Here is a tiny trained network, its code and every weight. The questions are about switching its units off for an input and a target symbol, where a switched-off unit gives its printed mean instead of its output.

import numpy as np


def w(rows, s, z=0):
    codes = np.array(rows[::2]) - 128.0
    scale = np.full(codes.shape[1], s)
    scale[-1] = z or s
    return codes * scale


def norm(h):
    return h / np.sqrt((h * h).mean(-1, keepdims=True) + 1e-5)


def f(y):
    return np.maximum(y, 0)


def softmax(a):
    e = np.exp(a - a.max(-1, keepdims=True))
    return e / e.sum(-1, keepdims=True)


def log_softmax(a):
    a = a - a.max(-1, keepdims=True)
    return a - np.log(np.exp(a).sum(-1, keepdims=True))


def net(x, mask):
    ids = ['ΘΞΣΨαεω'.index(c) for c in x.split()]
    T = len(ids)
    res = E[ids] + P[:T]
    u = 0
    for l in range(2):
        r = norm(res)
        for j in range(3):
            rows = slice(2 * j, 2 * j + 2)
            q, k, v = (r @ M[l][rows].T for M in (Q, K, V))
            z = softmax(np.where(np.tri(T) > 0, q @ k.T / 2**0.5, -1e9)) @ v
            o = O[l][rows]
            res = res + np.where(mask[u + j], z, o[:, -1]) @ o[:, :-1]
        u += 3
        y = f(norm(res) @ A[l][:, :-1].T + A[l][:, -1])
        res = res + np.where(mask[u : u + 4], y, B[l][:, -1]) @ B[l][:, :-1]
        u += 4
    return log_softmax(norm(res)[-1] @ U[:, :-1].T + U[:, -1])


Q, K, V, O, A, B = {}, {}, {}, {}, {}, {}
E = w([
[123,120,146,124,169,197,6],'Θ',
[179,118,68,115,27,131,133],'Ξ',
[171,126,143,229,72,209,106],'Σ',
[127,86,85,35,104,130,92],'Ψ',
[92,200,133,113,98,163,120],'α',
[33,104,189,135,76,47,57],'ε',
[51,93,218,54,96,130,218],'ω',
],0.016)
P = w([
[113,215,117,159,147,2,115],'0',
[112,226,98,199,122,116,179],'1',
[131,195,127,127,115,99,135],'2',
[139,160,160,116,110,120,138],'3',
[141,117,171,106,100,141,157],'4',
[128,57,164,103,94,174,167],'5',
[97,18,138,99,91,204,129],'6',
],0.0094)
Q[0] = w([
[55,108,129,103,62,79,29],'L0H0',
[193,145,165,139,184,19,143],'L0H0',
[113,158,15,102,159,78,132],'L0H1',
[110,148,85,105,179,129,255],'L0H1',
[157,162,106,120,210,56,174],'L0H2',
[117,127,87,110,65,130,30],'L0H2',
],0.0092)
K[0] = w([
[134,92,146,121,105,189,164],'L0H0',
[129,220,73,116,140,139,132],'L0H0',
[52,168,121,153,101,100,101],'L0H1',
[97,209,153,143,108,109,83],'L0H1',
[137,159,84,190,164,84,140],'L0H2',
[7,110,120,105,72,155,117],'L0H2',
],0.012)
V[0] = w([
[83,95,66,52,183,36,38],'L0H0',
[49,72,190,188,81,90,91],'L0H0',
[77,183,143,135,174,73,136],'L0H1',
[157,118,154,12,54,194,159],'L0H1',
[75,2,62,29,225,145,156],'L0H2',
[173,17,104,190,158,109,112],'L0H2',
],0.0081)
O[0] = w([
[11,125,84,155,201,37,38,227],'L0H0',
[178,127,255,164,119,59,74,161],'L0H0',
[203,116,194,160,146,123,123,98],'L0H1',
[128,194,49,44,151,166,139,199],'L0H1',
[244,174,141,84,155,21,107,95],'L0H2',
[49,183,166,195,217,85,223,2],'L0H2',
],0.0077,0.0051)
A[0] = w([
[146,222,80,181,198,176,145,151],'L0N0',
[206,143,66,127,62,21,25,253],'L0N1',
[161,255,101,136,16,123,138,145],'L0N2',
[181,80,170,117,94,126,157,173],'L0N3',
],0.0067,0.0015)
B[0] = w([
[128,240,83,64,189,114,42,142],'L0N0',
[93,169,213,247,102,157,168,254],'L0N1',
[1,160,114,145,215,21,110,184],'L0N2',
[77,239,194,93,28,66,180,151],'L0N3',
],0.009,0.0072)
Q[1] = w([
[246,104,91,161,179,105,137],'L1H0',
[149,141,135,104,121,103,178],'L1H0',
[142,197,121,142,115,99,100],'L1H1',
[117,85,101,161,132,100,160],'L1H1',
[119,120,103,155,154,90,176],'L1H2',
[78,132,75,131,89,117,117],'L1H2',
],0.013)
K[1] = w([
[174,58,112,164,160,113,75],'L1H0',
[200,120,136,130,181,122,151],'L1H0',
[133,69,157,117,95,104,151],'L1H1',
[101,134,80,222,147,90,55],'L1H1',
[21,245,79,161,14,100,225],'L1H2',
[254,114,42,144,137,122,137],'L1H2',
],0.0093)
V[1] = w([
[162,148,124,218,177,172,63],'L1H0',
[167,35,104,152,80,48,138],'L1H0',
[233,90,211,139,143,190,19],'L1H1',
[186,157,96,193,31,121,55],'L1H1',
[129,154,138,53,255,224,152],'L1H2',
[163,31,113,162,184,42,124],'L1H2',
],0.0072)
O[1] = w([
[209,115,126,99,87,95,137,166],'L1H0',
[106,158,111,213,255,108,137,34],'L1H0',
[101,152,136,151,143,158,155,155],'L1H1',
[111,56,26,179,79,108,65,252],'L1H1',
[100,52,139,157,124,26,161,60],'L1H2',
[136,56,160,100,166,108,150,19],'L1H2',
],0.0091,0.0043)
A[1] = w([
[132,206,117,176,110,143,53,246],'L1N0',
[40,89,150,71,160,103,216,119],'L1N1',
[146,2,239,168,154,130,72,73],'L1N2',
[119,137,116,133,4,124,152,130],'L1N3',
],0.0072,0.0011)
B[1] = w([
[109,114,147,43,146,46,186,254],'L1N0',
[89,253,156,140,84,153,80,134],'L1N1',
[81,77,136,52,140,141,190,164],'L1N2',
[157,72,183,165,99,114,118,209],'L1N3',
],0.012,0.0097)
U = w([
[58,129,197,173,95,86,98,187],'Θ',
[127,126,82,47,69,186,97,132],'Ξ',
[175,227,219,136,113,211,200,108],'Σ',
[85,255,44,144,163,122,118,137],'Ψ',
[204,89,119,185,78,209,81,110],'α',
[102,63,213,140,191,132,143,2],'ε',
[235,242,142,135,145,36,128,155],'ω',
],0.0089,0.0047)

Each question gives the input, a string of symbols that net reads in full, and the target symbol t.
The units are the heads (2 rows each of Q, K, V and O) and the neurons (one row each of A and B). Each row of codes is followed by its name. A weight is (code - 128) times the scale printed after its matrix; where a second scale follows, it is the last column's (O, A, B and U).
mask holds one flag per unit, layer by layer, with each layer's heads first. A switched-off unit (its flag False) gives its mean, the last column of its rows in O or B, instead of its output. The means were averaged over made-up inputs and are rounded, as every weight is.
A unit's drop is (log p(t) with every unit on - log p(t) with that unit switched off) / (log p(t) with every unit on - log p(t) with every unit switched off).
The circuit of an input: a set's keep is (log p(t) with only the set's units on - log p(t) with every unit switched off) / (log p(t) with every unit on - log p(t) with every unit switched off). Starting from the 12 units with the biggest drops (on a tie, the unit counted first), units are removed one at a time, each time the one whose removal leaves the highest keep (on an exact tie, the one counted first), for as long as the keep stays at least 0.8.
units of the circuit, in order: the units of the circuit, biggest drop first
unit that matters most: the unit with the biggest drop
top k neurons: the k neurons with the biggest drops, biggest first
top k neurons in layer l: the k neurons of layer l with the biggest drops, biggest first
which heads matter: for each layer, one digit per head in row order, 1 if its drop is at least 0.15 and else 0, layers parted by /
drop when u is switched off: that unit's drop, to one decimal
input Θ Θ ω, target Σ: top 2 neurons in layer 0 => L0N2, L0N3
input Θ Σ ω, target Σ: unit that matters most => L0H0
input Ξ α Θ, target Ξ: which heads matter => 001 / 000
input Θ Θ Θ α Θ Θ Ξ, target Θ: which heads matter => 001 / 000
input Θ ω α, target Σ: which heads matter => 111 / 011
input Θ α Θ Ξ Ξ Σ, target Ξ: top 3 neurons => L0N1, L0N0, L0N2
input ε Θ Θ Ξ, target Θ: which heads matter => 000 / 000
input Ψ ω ε Θ Θ Ψ, target Θ: units of the circuit, in order => L0N1, L0H2, L1H0
input Θ Σ Σ ε Θ Ξ Θ, target Ψ: which heads matter => 011 / 100
input Ψ Σ ω Θ, target Σ: units of the circuit, in order => L1H1, L0H0
input Σ Ψ Ψ Ξ Θ ε Ψ, target Θ: units of the circuit, in order => L0N1, L0H0
input Θ α Ξ, target α: which heads matter => 011 / 000
input Θ Σ Θ, target α: which heads matter => 110 / 100
input Θ α Θ Θ Θ Ψ Ψ, target ω: which heads matter => 001 / 000
input Θ Ψ Σ Θ Ξ Σ, target Ξ: which heads matter => 011 / 000
input Θ Θ ε Θ, target ε: top 2 neurons => L1N2, L0N3
input α Ξ Θ, target Ξ: units of the circuit, in order => L0H0
input Θ ε Θ, target ε: units of the circuit, in order => L0H1, L1N2, L1H2, L0N3
input Θ Θ Ψ Σ Θ, target Σ: which heads matter => 101 / 010
input Ψ ε Ψ α ε Ψ Θ, target Ψ: which heads matter => 011 / 000
input Θ Θ Σ Ψ, target ω: top 2 neurons => L1N2, L0N2
input Θ Ψ Ξ, target Ψ: unit that matters most => L0N2
input Σ α Ψ Ψ Ψ Θ Σ, target ω: which heads matter => 001 / 000
input Ξ α Θ α, target Ξ: drop when L0N1 is switched off => 0.3
input Ψ ε Θ Θ Ψ Σ, target ω: drop when L0H2 is switched off => 0.8
input Θ Θ Ξ Θ Θ Θ Ξ, target Ψ: drop when L0N2 is switched off => 0.6
input Θ α Σ, target α: drop when L1H0 is switched off => 0.1
